How the elements are linked:
j805 ε j252
j805 ψ j945
j805 α j189
j805 φ j257
j805 γ j353
j805 λ j213
j805 η j89
j558 ε j795
j558 ψ j627
j558 α j159
j558 φ j323
j558 γ j423
j558 λ j480
j558 η j111
j35 ε j335
j35 ψ j86
j35 α j49
j35 φ j14
j35 γ j213
j35 λ j353
j35 η j347
j965 ε j821
j965 ψ j426
j965 α j981
j965 φ j682
j965 γ j881
j965 λ j897
j965 η j284
j460 ψ j9
j460 α j687
j460 φ j786
j460 γ j127
j460 λ j11
j113 ε j675
j113 ψ j7
j113 α j153
j113 φ j127
j113 γ j786
j113 λ j536
j113 η j970
j702 ε j85
j702 φ j226
j702 γ j445
j702 λ j688
j702 η j395
j321 ε j213
j321 ψ j311
j321 α j872
j321 φ j763
j321 γ j335
j321 λ j252
j321 η j180
j669 ε j341
j669 ψ j556
j669 α j786
j669 φ j687
j669 γ j153
j669 λ j814
j669 η j464
j5 ε j682
j5 ψ j11
j5 α j880
j5 φ j821
j5 γ j888
j5 λ j9
j5 η j621
j905 ε j189
j905 ψ j504
j905 α j252
j905 φ j828
j905 γ j61
j905 λ j872
j905 η j842
j194 ε j763
j194 ψ j910
j194 α j111
j194 φ j213
j194 γ j14
j194 λ j257
j194 η j159
j561 ε j748
j561 ψ j61
j561 α j646
j561 φ j484
j561 γ j504
j561 λ j379
j561 η j140
j379 ε j464
j379 ψ j226
j379 γ j187
j379 λ j561
j379 η j341
j11 ε j903
j11 ψ j5
j11 α j710
j11 φ j668
j11 γ j414
j11 λ j460
j11 η j10
j945 ε j310
j945 ψ j805
j945 α j419
j945 φ j34
j945 γ j359
j945 λ j970
j945 η j536
j842 ε j476
j842 ψ j262
j842 α j881
j842 φ j300
j842 γ j981
j842 λ j133
j842 η j905
j262 ε j613
j262 ψ j842
j262 α j737
j262 φ j565
j262 γ j140
j262 λ j444
j262 η j504
j688 ε j244
j688 ψ j484
j688 α j863
j688 φ j61
j688 γ j828
j688 λ j702
j688 η j839
j440 ε j148
j440 ψ j42
j440 α j34
j440 φ j419
j440 γ j784
j440 λ j809
j440 η j789
j789 ε j565
j789 ψ j480
j789 α j414
j789 φ j613
j789 γ j710
j789 λ j627
j789 η j440
j359 ε j646
j359 ψ j353
j359 α j748
j359 φ j10
j359 γ j945
j359 λ j86
j359 η j668
j687 ε j803
j687 ψ j423
j687 α j460
j687 φ j669
j687 γ j627
j687 λ j710
j687 η j31
j910 ψ j194
j910 α j809
j910 φ j970
j910 λ j34
j910 η j127
j42 ε j828
j42 ψ j440
j42 α j257
j42 φ j189
j42 γ j244
j42 λ j111
j42 η j480
j395 ε j423
j395 ψ j803
j395 α j404
j395 φ j788
j395 γ j795
j395 λ j839
j395 η j702
j803 ε j687
j803 ψ j395
j803 φ j341
j803 γ j365
j803 λ j421
j85 ε j702
j85 ψ j31
j85 α j14
j85 φ j49
j85 γ j111
j85 λ j244
j85 η j423
j809 ε j173
j809 ψ j111
j809 α j910
j809 φ j672
j809 γ j31
j809 λ j440
j809 η j627
j880 ε j839
j880 ψ j710
j880 α j5
j880 φ j712
j880 γ j480
j880 λ j423
j880 η j244
j213 ε j321
j213 ψ j970
j213 α j470
j213 φ j194
j213 γ j35
j213 λ j805
j213 η j7
j854 ε j888
j854 ψ j198
j854 α j300
j854 φ j881
j854 γ j682
j854 λ j314
j854 η j146
j111 ε j445
j111 ψ j809
j111 α j194
j111 φ j470
j111 γ j85
j111 λ j42
j111 η j558
j710 ε j421
j710 ψ j880
j710 α j11
j710 φ j814
j710 γ j789
j710 λ j687
j710 η j784
j981 ε j712
j981 ψ j140
j981 α j965
j981 φ j839
j981 γ j842
j981 λ j788
j981 η j61
j839 ε j880
j839 ψ j421
j839 α j682
j839 φ j981
j839 γ j300
j839 λ j395
j839 η j688
j300 ε j480
j300 ψ j565
j300 α j854
j300 φ j842
j300 γ j839
j300 λ j795
j300 η j828
j682 ε j5
j682 ψ j903
j682 α j839
j682 φ j965
j682 γ j854
j682 λ j404
j682 η j863
j34 ε j870
j34 ψ j257
j34 α j440
j34 φ j945
j34 γ j10
j34 λ j910
j34 η j414
j565 ε j789
j565 ψ j300
j565 α j198
j565 φ j262
j565 γ j421
j565 λ j365
j565 η j148
j10 ψ j621
j10 α j784
j10 φ j359
j10 γ j34
j10 η j11
j646 ε j359
j646 ψ j284
j646 α j561
j646 γ j310
j646 η j426
j173 ε j809
j173 ψ j445
j173 φ j187
j173 λ j148
j173 η j365
j353 ε j284
j353 ψ j359
j353 α j966
j353 φ j621
j353 γ j805
j353 λ j35
j353 η j821
j897 ε j347
j897 ψ j288
j897 α j788
j897 φ j404
j897 γ j180
j897 λ j965
j897 η j335
j314 ε j159
j314 ψ j686
j314 α j795
j314 φ j180
j314 γ j404
j314 λ j854
j314 η j763
j404 ε j9
j404 α j395
j404 φ j897
j404 γ j314
j404 λ j682
j252 ε j805
j252 ψ j310
j252 α j905
j252 φ j146
j252 γ j284
j252 λ j321
j252 η j881
j970 ε j311
j970 ψ j213
j970 α j672
j970 φ j910
j970 γ j86
j970 λ j945
j970 η j113
j784 ε j484
j784 ψ j244
j784 α j10
j784 φ j748
j784 γ j440
j784 λ j31
j784 η j710
j7 ε j180
j7 ψ j113
j7 α j323
j7 φ j159
j7 γ j347
j7 λ j89
j7 η j213
j198 ε j414
j198 ψ j854
j198 α j565
j198 φ j737
j198 γ j903
j198 λ j686
j198 η j870
j140 ε j814
j140 ψ j981
j140 α j426
j140 φ j421
j140 γ j262
j140 λ j341
j140 η j561
j821 ε j965
j821 ψ j668
j821 α j712
j821 φ j5
j821 γ j89
j821 λ j347
j821 η j353
j536 ε j737
j536 ψ j89
j536 α j613
j536 φ j414
j536 γ j668
j536 λ j113
j536 η j945
j89 ε j881
j89 ψ j536
j89 α j476
j89 φ j888
j89 γ j821
j89 λ j7
j89 η j805
j737 ε j536
j737 ψ j881
j737 α j262
j737 φ j198
j737 γ j426
j737 λ j675
j737 η j310
j444 ε j153
j444 ψ j133
j444 α j675
j444 φ j365
j444 γ j341
j444 λ j262
j444 η j187
j426 ε j668
j426 ψ j965
j426 α j140
j426 φ j903
j426 γ j737
j426 λ j288
j426 η j646
j621 ε j863
j621 ψ j10
j621 α j244
j621 φ j353
j621 γ j257
j621 λ j14
j621 η j5
j814 ε j140
j814 ψ j712
j814 α j668
j814 φ j710
j814 γ j613
j814 λ j669
j814 η j748
j872 ε j470
j872 ψ j187
j872 α j321
j872 φ j445
j872 γ j226
j872 λ j905
j872 η j133
j870 ε j34
j870 ψ j146
j870 α j148
j870 φ j310
j870 η j198
j881 ε j89
j881 ψ j737
j881 α j842
j881 φ j854
j881 γ j965
j881 λ j180
j881 η j252
j49 ε j226
j49 ψ j464
j49 α j35
j49 φ j85
j49 γ j470
j49 λ j966
j49 η j556
j712 ε j981
j712 ψ j814
j712 α j821
j712 φ j880
j712 γ j476
j712 λ j556
j712 η j966
j504 ε j419
j504 ψ j905
j504 α j310
j504 φ j148
j504 γ j561
j504 λ j187
j504 η j262
j284 ε j353
j284 ψ j646
j284 α j61
j284 φ j863
j284 γ j252
j284 λ j335
j284 η j965
j414 ε j198
j414 ψ j888
j414 α j789
j414 φ j536
j414 γ j11
j414 λ j127
j414 η j34
j464 ε j379
j464 ψ j49
j464 α j86
j464 φ j31
j464 γ j672
j464 λ j748
j464 η j669
j668 ε j426
j668 ψ j821
j668 α j814
j668 φ j11
j668 γ j536
j668 λ j786
j668 η j359
j189 ε j905
j189 ψ j419
j189 α j805
j189 φ j42
j189 γ j966
j189 λ j470
j189 η j476
j966 ε j61
j966 ψ j748
j966 α j353
j966 φ j244
j966 γ j189
j966 λ j49
j966 η j712
j159 ε j314
j159 ψ j127
j159 α j558
j159 φ j7
j159 γ j9
j159 λ j888
j159 η j194
j311 ε j970
j311 ψ j321
j311 α j187
j311 λ j310
j311 η j675
j795 ε j558
j795 ψ j365
j795 α j314
j795 φ j133
j795 γ j395
j795 λ j300
j795 η j445
j672 ε j187
j672 ψ j470
j672 α j970
j672 φ j809
j672 γ j464
j672 λ j419
j672 η j153
j788 ε j556
j788 ψ j341
j788 α j897
j788 φ j395
j788 γ j133
j788 λ j981
j788 η j226
j341 ε j669
j341 ψ j788
j341 α j288
j341 φ j803
j341 γ j444
j341 λ j140
j341 η j379
j419 ε j504
j419 ψ j189
j419 α j945
j419 φ j440
j419 γ j748
j419 λ j672
j419 η j613
j613 ε j262
j613 ψ j476
j613 α j536
j613 φ j789
j613 γ j814
j613 λ j153
j613 η j419
j686 ε j127
j686 ψ j314
j686 α j365
j686 φ j675
j686 λ j198
j133 ε j323
j133 ψ j444
j133 α j180
j133 φ j795
j133 γ j788
j133 λ j842
j133 η j872
j14 α j85
j14 φ j35
j14 γ j194
j14 λ j621
j14 η j9
j365 ε j627
j365 ψ j795
j365 α j686
j365 φ j444
j365 γ j803
j365 λ j565
j365 η j173
j288 ε j786
j288 ψ j897
j288 α j341
j288 γ j675
j288 λ j426
j310 ε j945
j310 ψ j252
j310 α j504
j310 φ j870
j310 γ j646
j310 λ j311
j310 η j737
j480 ε j300
j480 ψ j789
j480 α j888
j480 φ j476
j480 γ j880
j480 λ j558
j480 η j42
j470 ε j872
j470 ψ j672
j470 α j213
j470 φ j111
j470 γ j49
j470 λ j189
j470 η j323
j748 ε j561
j748 ψ j966
j748 α j359
j748 φ j784
j748 γ j419
j748 λ j464
j748 η j814
j244 ε j688
j244 ψ j784
j244 α j621
j244 φ j966
j244 γ j42
j244 λ j85
j244 η j880
j257 ε j146
j257 ψ j34
j257 α j42
j257 φ j805
j257 γ j621
j257 λ j194
j257 η j888
j86 ψ j35
j86 α j464
j86 γ j970
j86 λ j359
j86 η j786
j187 ε j672
j187 ψ j872
j187 α j311
j187 φ j173
j187 γ j379
j187 λ j504
j187 η j444
j763 ε j194
j763 α j445
j763 φ j321
j763 λ j146
j763 η j314
j828 ε j42
j828 ψ j148
j828 α j146
j828 φ j905
j828 γ j688
j828 λ j445
j828 η j300
j226 ε j49
j226 ψ j379
j226 α j335
j226 φ j702
j226 γ j872
j226 λ j61
j226 η j788
j484 ε j784
j484 ψ j688
j484 φ j561
j484 γ j148
j484 η j421
j180 ε j7
j180 ψ j675
j180 α j133
j180 φ j314
j180 γ j897
j180 λ j881
j180 η j321
j347 ε j897
j347 ψ j786
j347 α j556
j347 φ j9
j347 γ j7
j347 λ j821
j347 η j35
j335 ε j35
j335 α j226
j335 γ j321
j335 λ j284
j335 η j897
j786 ε j288
j786 ψ j347
j786 α j669
j786 φ j460
j786 γ j113
j786 λ j668
j786 η j86
j476 ε j842
j476 ψ j613
j476 α j89
j476 φ j480
j476 γ j712
j476 λ j323
j476 η j189
j556 ε j788
j556 ψ j669
j556 α j347
j556 φ j423
j556 γ j323
j556 λ j712
j556 η j49
j421 ε j710
j421 ψ j839
j421 α j903
j421 φ j140
j421 γ j565
j421 λ j803
j421 η j484
j153 ε j444
j153 ψ j323
j153 α j113
j153 φ j627
j153 γ j669
j153 λ j613
j153 η j672
j423 ε j395
j423 ψ j687
j423 α j9
j423 φ j556
j423 γ j558
j423 λ j880
j423 η j85
j863 ε j621
j863 α j688
j863 φ j284
j863 γ j146
j863 η j682
j445 ε j111
j445 ψ j173
j445 α j763
j445 φ j872
j445 γ j702
j445 λ j828
j445 η j795
j148 ε j440
j148 ψ j828
j148 α j870
j148 φ j504
j148 γ j484
j148 λ j173
j148 η j565
j31 ψ j85
j31 φ j464
j31 γ j809
j31 λ j784
j31 η j687
j888 ε j854
j888 ψ j414
j888 α j480
j888 φ j89
j888 γ j5
j888 λ j159
j888 η j257
j323 ε j133
j323 ψ j153
j323 α j7
j323 φ j558
j323 γ j556
j323 λ j476
j323 η j470
j127 ε j686
j127 ψ j159
j127 α j627
j127 φ j113
j127 γ j460
j127 λ j414
j127 η j910
j627 ε j365
j627 ψ j558
j627 α j127
j627 φ j153
j627 γ j687
j627 λ j789
j627 η j809
j675 ε j113
j675 ψ j180
j675 α j444
j675 φ j686
j675 γ j288
j675 λ j737
j675 η j311
j9 ε j404
j9 ψ j460
j9 α j423
j9 φ j347
j9 γ j159
j9 λ j5
j9 η j14
j61 ε j966
j61 ψ j561
j61 α j284
j61 φ j688
j61 γ j905
j61 λ j226
j61 η j981
j903 ε j11
j903 ψ j682
j903 α j421
j903 φ j426
j903 γ j198
j146 ε j257
j146 ψ j870
j146 α j828
j146 φ j252
j146 γ j863
j146 λ j763
j146 η j854

The rows follow the links: the fewer symbols apart two elements are, the more alike their rows tend to be.

Element, then a row for it; each showing differs a little:
j379:  -54    19     2   -78    16    53   -47   -55   -10   -57   102   -46    90   -33   -60   -37    15     5   -71    33    44    29    53    -6   -83   -15    29    80   -95    11    -5     2    57    17   -16   -46    74     6   -98   -49   -26
j686:  -33    13  -114    36    74   -46   -14     5     1   -34     5   -18    22   -12    72    27    18    38   -14   -37   -32    17    14   100    25   -32  -130   -10   -29   -29   -59    56   -92   -54    -8     9    35    40    60   -70    51
j127:  -17   -22   -51    52    -2   -82    49    76    43   -29   -20    16   -80    49    56    25    35    10    64     7   -22   -11   -42    30    12     4   -40   -26    35   -33   -80    93   -90   -31    13    40   -29    22    -2   -89   122
j252:   59    17   -64    61    -2   -39   -68  -108    43    25   -26     3    88   -33    26    33   -39    30    41   -62  -104    32    65     0   -16   -75   -18   -23    30   -18    58    17    34    10   -12   -27    17   -20    10   126  -108
j189:   93   -41    69    28   -16    -7     2   -20    49    51   -26    26   -13    19   -68    34   -13     0    89    50   -14   -25    34   -80    29    31    76    10    20     6    94   -55    72    86     4    70   -13   -19   -71    76   -42
j5:  -20     2    72    -5   -44     9    55    82   -28    18   -65    78   -74    46    65   -31   -44    -9   -25   -41    25    21   -75   -17   -21     0    44   -51   132     5    -2    11   -19   -52     4    -5   -65   -16    87    18    15
j445:   -6    13   -49   -18   105    53   -15   -13    14    -4    21    10    24     1   -45    74    42  -100    20    19   -44   -16    -8    44    22   -73  -140    60   -37    21    60     8    11    55     8    19    25    61   -20    -5   -19
j404:  -78    70     7   -82    50    37   -10    21   -30   -82    -3     6     8   -19    51   -10    -5   -12   -73   -32   -20    66   -66    82   -31   -48   -87   -15    38   -13   -26    45   -56   -56    -2   -55    29     4    89     7    11
j556:  -24    23   166   -53   -21    42    28    10   -57   -66    11   -15   -89   -23   -81     0     3    18    -1    60    35     2   -40    -7   -60    26    73    25     3    20    -5   -70     3    45    49     0    13   -83   -20    -3    53
j476:   63   -53    89    25   -40     0    24   -11   -34    52   -58     4   -74   -19    -8    75    -1    41    76    48   -13   -57    34   -25    76    92    58    -6    24   -45    15   -97   -11    55    29    60   -12   -84   -21    65    17
j803:  -90    36    -8   -71    58    60    -7    29   -58   -27    59   -26    13   -26     2   -20    -1   -35  -128    -7    87    -6    -7    82     4    19   -62    32   -58    26   -87    -4   -29   -54   -13   -47    23    10    26  -102    39
j10:  -21   -14   -22     9   -60   -19    35    20    18    45     4    27     9    71    30  -112   -40   -18   -39   -28    66    15   -50  -105   -46   -26    43   -55    21    30     2    90    45   -66   -49     0   -89    66    35   -28   -15
j11:  -38   -16    -4     2   -85   -26    63    70   -31    40   -14    34   -44    57    86   -71   -55    44   -78   -26    61     6   -66   -49   -15    45    72   -64    64    -1   -79    34   -22   -78   -32     8   -52    22    76   -54    65
j821:    5    22   115    23  -103   -35    -4    14   -39   -40   -19    35   -47    -8    30   -39   -57    61   -16   -32   -17    28   -23   -38   -49    37   113   -64    96   -27   -36   -17     3   -20    17    -7   -24   -78    38    59    -8
j310:   53   -17  -107    77     8   -79   -73   -92    57    25     2   -41   102   -31    20     6    -4    72    30   -49   -66    29    81   -19   -15   -36   -22   -18   -48   -48    -1    24    11   -25   -34   -21    34    28   -44    38   -80
j85:  -46    27    65   -81    18    73    52    89    -4   -14    33    24   -51    61   -65   -25     2  -127    10    50    62   -32   -86   -49   -40   -43   -15    22    -4    70    44    21    47    30     8    16   -61    52    18   -30    25
j786:  -24   -20    36   -16   -61   -63     1    19    10  -100     8   -46   -50    20   -13   -29   -15    67   -18    31    29    30    -7   -29  -106    41    99    -3     6    -4   -85    50   -52   -56    54   -25    33   -50   -15   -44    88
j828:   27    33   -88    11    65    49   -10     2     0    99   -16    32    87    25     4     9    -8   -37     5    20   -27   -20     0    56    84   -52  -116     2   -26    42    82   -44    34    27   -34    29   -31    57    17    46  -129
j748:   20   -50    43   -18   -91    16    11   -34    -7    35    48    -2    34    15   -68   -82   -25     0   -21    31    80   -15    21  -108   -56    46   122     2   -46    25     6   -12    91    31   -10     5   -43    -6   -80   -13   -25
j712:   21    16   162   -27   -71    51    32     6   -70    22   -19    25   -81   -27   -36    -5   -45    21   -14    25    40   -16    13   -33    -8    58   125   -33    35    -5   -13   -78     2    37     6     6    -5   -92     5    44     2
j905:   64     4    -7    -4    30    53   -49   -97     9    62    -8    -2    67   -46   -32    46    -2    -9    31     1   -64     0    87    21    63   -19    -4     8   -40    21   101   -81    65    87     2    17    39   -18   -49   102  -108
j814:   11   -26    69   -28   -73    16    12    -9   -53    35    18   -36   -44   -11   -10   -43   -29    45   -36    21   111   -17    33   -52     3    99   126   -34   -15   -24   -49   -67    -5    -9   -18    -3    -3   -67   -54   -30    23
j284:  -13    53    29     4     0   -11   -69   -75     6   -20     6    -8    60   -42    11   -49   -61    21   -49   -64   -63    80    37   -50   -72   -74    44   -32    15     2    39    16    46   -17   -22   -76    13   -21    18   122  -109
j244:  -13   -17    49   -37   -35    53    75    65   -42    69   -11    50     0    59   -20   -41   -24   -93   -31    45    67   -40   -66   -77   -11   -25    29   -11    60    53    42   -12    70    35   -23    29   -85    30    39    43   -60
j9:  -58    35    89   -30    14     2    60    89   -12   -85   -28    30   -77    44    24   -13    -8   -24   -13    -1    14    44  -126   -10   -49   -24     0   -14    73     0   -34    77   -51   -36    39    -2   -56    14    52    -5    90
j682:  -65    44   -10    -2     9    37    -6     5   -75    25   -38    58    27   -25    84   -47   -39     5  -108   -80   -16    51   -47    52    26   -37   -51   -48    76     6   -29    28   -30   -82    -9   -56    -1   -16   123    46   -38
j347:  -14    28   100   -22   -40   -14    16    13     4  -110   -14   -18   -88    -8    -6    -3    -1    32    16    -9   -25    50   -16   -27   -88    16    91   -10    72     8   -33    38   -49    -1    83   -62    22   -83    17    35    68

Each walk starts at a row. The symbols on each line, taken left to right, move it on to the next element.
Answer with the element's row; about right is enough.
new walk
 -45    59   101   -89    45    91   -40   -42   -62   -64    39   -24    -9  -112   -27     5    21   -23   -25     6    12    28    10    84   -35     6    -9    48   -19     3    15   -50   -11    45    33   -82    60   -71    -2    15    19
ε ψ ψ η α:  -31    16   101    -9   -23   -13   -19    14    71  -110     0     7   -36    43   -59   -20   -11   -33    32    11   -27    51   -63   -77  -135   -55    94    11    43     1    36    76    22    19    49   -38    -3   -17   -51    50    24
η ε ε φ α η α:  -81    19    33   -35    -7   -10    48    68    28   -55     9    24   -34    69   -12   -24    12   -67    -5   -12   -27    24  -100   -79  -120   -58    -2    -5    65    33    30    99    20   -31    23   -13   -31    39    30     1    11
new walk
  12    20   -74    67    58    -9   -10    -5    31    35   -51    50    67    39    64    23    -8   -29    15   -56   -66    27     7    12    45   -70   -97   -14    49    27    42    17    15   -10   -13    -8   -19    44    57    81   -99
γ α φ φ:  -39    38     5   -60    25    94    23    14   -73    60    21    52    66   -14   -13   -43   -23   -80  -104    -1    45    11   -26    -4   -12   -57   -39     6     3    43    42   -51    63    -3   -27   -26   -37    46    42    31  -109
α ε ε ε:   -6    13    44   -15   -51    20    50    66    17    29   -47    69   -22    78    30   -61   -51   -33   -35   -17    10    21   -74   -88   -60   -45    36   -55    88    37    21    68    42   -46     1   -14  -106    34    76    45   -23
new walk
 -42   -21    -7   -64    -3    31    49    56    -2     0    58   -11   -15    65   -57   -60    36   -78   -14    64   106   -31   -57   -68   -55    -9    36    39   -26    59     2    24    45   -22   -27   -12   -66    73   -30   -82    58
η λ λ ε λ:  -49    17   -54   -61    -9    55    -2    16  -103    67    28     4    45   -47    54   -66   -21    16  -131    -1   113   -12     7    68    34    44   -37    -6   -34    13   -69   -48    -7   -53   -72   -36    -1    25    47   -64   -12
ε ψ λ λ λ:  -64     6    89   -71    -4    78    63    93   -43   -34    10    28   -81    12   -21    18    -1   -58   -22    57    84   -27  -105    22     9    27     3    16    56    43     9   -24    -9    26    22    27   -34   -25    46   -18    65
new walk
  83   -25    17   122   -48   -64   -26   -25    79    23   -61    13   -13    20     1    32     0    18   119   -14   -94     6    24   -83   -24   -26    91   -50    67    -2    84    17    48    25    20    48   -25   -18   -35    89   -38
η ε ε φ α η α:   29   -26   -53    79    -7   -47    44    51    62    66   -51    55     0    98    35    12    -8   -22    59   -19   -53    -8   -35   -69    19   -42   -20   -47    84    -1    49    49    18     4   -17    89   -68    71    35    46   -28
ε ε α ψ α λ:  -31   -46   -79    37    13   -73    39    53    92   -20     7     9     9    82     6     9    36   -12    67     6     1     0   -29   -65   -19   -39   -39     2    11    23     3   123    -9    -2     0    38   -39    55   -35   -67    61
new walk
   1    37    84   -71   -20    66   -33   -66   -89    13    -3    -6    16  -104    -6   -26   -30    31   -62   -26    32    47    56    28    11    21     9   -18    -7    10     2  -117    30    15    10   -45    62   -78    38    77   -62
ε η λ η γ:   55   -11    96    11    10     2    19    15    25   -26   -28   -26   -91   -16   -45    69    37    12   109    70   -39   -20    18    26    22    54     9     2     9   -19    10   -59   -35    57    77    53    20   -93   -66    -3    63
γ γ η φ α:    7    -8   -39    39    25   -49    24    64    89   -29   -46    31   -25    89    -2    33    29   -73    95    -5   -69    -5   -76   -29   -22   -73   -56     3    72    23    46    92    -4     3    42    51   -74    65    23    10    46
new walk
   0    19    51   -61     9    81   -51   -56   -44    17    50     2    58   -54   -24   -41   -26   -31   -55   -12    26     0    49   -10   -42   -10    33    -8   -35    35    72   -69    94    29     0   -50    38   -32     8    94  -111
φ η γ ε α:   25   -16     4    65   -21   -51    37    70     6    36   -73    44   -75    50    80    42   -21     5    55   -48   -41   -15   -57     4    56     3   -32   -66   123   -28     4    27   -51   -23     0    51   -57   -10    91    26    22
γ ε ε λ φ φ ψ:  -61     2    15   -12   -28   -42    42    84   -11   -87     3   -14   -75    38    46   -37    -3    -7   -34     0    51    16   -74    -9   -31    24     9   -22    30    10   -64    82   -62   -90    -1   -27   -33    32    41   -84   133
new walk
  20    15     4    54    22   -16   -64   -50     9    24   -67    -2     9   -76    53    38   -36    98    22   -80  -101    36    65    74    39    13   -26   -43    25   -41   -14   -45   -52     5     3    -3    48   -51    31    86   -56
ε α η γ:   11    11   128   -28   -90    40    30   -21   -16    20     6    15    -5    15   -72   -44   -10   -38    -2     9    56    -1     4   -91   -49     8   117   -23     6    39    57   -36   114    63    22    -5   -31   -35   -31    67   -45
ε η η η ε ε α:  -10    51    39   -19   -20    28   -49   -47   -51   -28   -16    -2     5   -73    49   -37   -52    59   -63   -69   -41    75    18    26   -50   -30    29   -28    37   -17   -42   -34   -15   -31     3   -81    21   -69    67   109   -55
new walk
  59   -44    25    31    10    22    83    73   -35    77   -53    56   -67    41    14    45    10    -4    34    37    42   -74   -26     8   120    49   -14   -12    69   -14    35   -78     0    40     3    80   -41     5    55    25     0
φ α λ φ:    1    -2    -6    29    35   -23    48    73    41   -44   -62    39   -83    58    42    58    11   -12    62    23   -55    17   -78    37    15   -11   -84   -18    88   -26   -10    49   -85    -3    23    50   -28    -1    55   -10    84
ψ λ η φ:   56   -64   -41    93   -58   -91    -7   -28    88    17   -16    15    20    46    -2     5     4    48    73    -7   -28   -17    23  -115   -17    23   101   -18     1   -28    11    54     8    -7   -23    51   -18    22   -36    30   -34
new walk
  32    19   -65    42    55   -18   -12    -2   -19    46   -82    40    29   -34   104    26   -20    29   -22   -62   -73    16    11    77    63   -29  -133   -40    57   -28    -9     4   -68   -46     1     2    -7    -7   103    39   -49
φ ε α φ α φ:   78   -30    70    94   -35   -67    11    -4    48    11   -67     6   -63   -18    40    34   -18    60    94   -43   -85    14    11   -29    19    37    71   -46    87   -52    20   -48   -47    17     8    34   -17   -56    14    72    20
ε ε ε α λ ψ:   23    -3   -32    -2    44   -26   -45   -60    -5   -25    29   -56    18   -69   -21    65    28    55     2    33   -15   -30    93    92    58    37   -56    43  -101   -34   -62   -64   -45    52     1     6    92   -47   -72   -45    23
